Here is a tiny trained network, its code and every weight. The questions are about switching its units off for an input and a class, where a switched-off unit gives its printed mean instead of its output.

import numpy as np


def w(rows, s, z=0):
    codes = np.array(rows[::2]) - 128.0
    scale = np.full(codes.shape[1], s)
    scale[-1] = z or s
    return codes * scale


def f(y):
    return np.maximum(y, 0)


def log_softmax(a):
    a = a - a.max(-1, keepdims=True)
    return a - np.log(np.exp(a).sum(-1, keepdims=True))


def net(x, mask):
    res = np.array(x, float).reshape(1, 4) / 4 @ E
    y = f(res @ A[0][:, :-1].T + A[0][:, -1])
    res = res + np.where(mask, y, B[0][:, -1]) @ B[0][:, :-1]
    return log_softmax(res[-1] @ U[:, :-1].T + U[:, -1])


A, B = {}, {}
E = w([
[31,239,123,163],'x0',
[191,87,209,254],'x1',
[230,179,57,133],'x2',
[127,128,125,131],'x3',
],0.0074)
A[0] = w([
[179,129,134,216,99],'N0',
[109,129,137,70,195],'N1',
[71,197,136,164,74],'N2',
[159,87,186,67,255],'N3',
[135,189,180,148,115],'N4',
[101,109,146,132,212],'N5',
[198,56,155,80,161],'N6',
[174,148,89,169,180],'N7',
[120,190,65,52,171],'N8',
[106,205,142,133,89],'N9',
[159,100,177,245,125],'N10',
[67,89,175,130,185],'N11',
[134,93,174,206,110],'N12',
[90,77,138,115,198],'N13',
[91,91,218,68,69],'N14',
[104,175,133,117,118],'N15',
[117,133,20,43,133],'N16',
[70,160,125,147,193],'N17',
[148,75,99,85,239],'N18',
[128,156,122,17,65],'N19',
[90,135,197,80,77],'N20',
[172,162,145,169,118],'N21',
[63,99,196,152,110],'N22',
[76,93,130,148,97],'N23',
[187,181,94,136,111],'N24',
[164,86,142,131,172],'N25',
[151,75,131,75,70],'N26',
[113,228,92,152,87],'N27',
[77,192,154,193,47],'N28',
[91,203,191,172,150],'N29',
],0.012,0.006)
B[0] = w([
[23,60,148,120,206],'N0',
[43,162,157,156,190],'N1',
[202,128,188,89,197],'N2',
[91,235,163,195,229],'N3',
[121,166,214,82,171],'N4',
[142,153,13,159,195],'N5',
[150,157,214,186,226],'N6',
[138,89,17,218,201],'N7',
[96,85,146,197,234],'N8',
[214,117,228,141,177],'N9',
[19,120,139,84,255],'N10',
[186,118,29,188,220],'N11',
[22,104,161,118,215],'N12',
[186,139,66,230,195],'N13',
[209,19,110,143,180],'N14',
[170,129,196,208,169],'N15',
[46,55,153,161,229],'N16',
[142,185,166,189,215],'N17',
[97,189,177,207,217],'N18',
[82,47,162,88,182],'N19',
[152,51,159,177,164],'N20',
[69,67,97,124,177],'N21',
[181,74,45,146,208],'N22',
[216,63,97,187,162],'N23',
[226,34,51,176,186],'N24',
[145,197,154,146,194],'N25',
[227,140,253,112,162],'N26',
[176,93,167,163,196],'N27',
[130,102,197,102,192],'N28',
[139,132,151,181,226],'N29',
],0.0049,0.0088)
U = w([
[79,168,108,171,254],'0',
[2,33,157,93,80],'1',
[179,160,241,126,93],'2',
[182,26,27,157,79],'3',
[91,233,79,112,168],'4',
[163,166,90,13,35],'5',
],0.011,0.0061)

Each question gives the input, the list of numbers given to net, and the class t.
The units are the neurons (one row each of A and B). Each row of codes is followed by its name. A weight is (code - 128) times the scale printed after its matrix; where a second scale follows, it is the last column's (A, B and U).
mask holds one flag per neuron, in row order. A switched-off neuron (its flag False) gives its mean, the last column of its row in B, instead of its output. The means were averaged over made-up inputs and are rounded, as every weight is.
A unit's drop is (log p(t) with every unit on - log p(t) with that unit switched off) / (log p(t) with every unit on - log p(t) with every unit switched off).
The circuit of an input: a set's keep is (log p(t) with only the set's units on - log p(t) with every unit switched off) / (log p(t) with every unit on - log p(t) with every unit switched off). Starting from the 12 units with the biggest drops (on a tie, the unit counted first), units are removed one at a time, each time the one whose removal leaves the highest keep (on an exact tie, the one counted first), for as long as the keep stays at least 0.8.
units of the circuit, in order: the units of the circuit, biggest drop first
most important unit: the unit with the biggest drop
k most important neurons: the k neurons with the biggest drops, biggest first
drop of u: that unit's drop, to one decimal
input [4,5,-6,4], class 3: units of the circuit, in order -> N22; N11
input [-7,-7,4,-4], class 1: units of the circuit, in order -> N16
input [-2,0,-5,4], class 3: units of the circuit, in order -> N14; N11; N10
input [7,-6,0,-2], class 2: 2 most important neurons -> N9; N2
input [2,1,6,-5], class 3: units of the circuit, in order -> N24; N3
input [-5,-6,-8,-5], class 3: units of the circuit, in order -> N14; N13
input [6,6,-3,-5], class 1: units of the circuit, in order -> N10; N12
input [-6,-4,2,-2], class 2: units of the circuit, in order -> N26; N6
input [-6,-2,-1,0], class 2: units of the circuit, in order -> N26; N6
input [-2,8,5,-6], class 1: units of the circuit, in order -> N0; N10
input [3,-5,4,1], class 1: units of the circuit, in order -> N16; N19
input [-8,-3,3,-1], class 2: 2 most important neurons -> N26; N6
input [-5,-8,4,2], class 1: 2 most important neurons -> N16; N19
input [6,5,8,3], class 3: most important unit -> N24
input [-7,3,4,0], class 2: 2 most important neurons -> N6; N26
input [-4,-8,8,3], class 1: 3 most important neurons -> N16; N19; N11
input [-5,2,-2,8], class 0: drop of N21 -> -0.1
input [-5,3,-1,-5], class 0: drop of N7 -> -0.1
input [5,1,4,1], class 2: drop of N11 -> 0.2
input [-1,-4,-6,2], class 3: most important unit -> N14
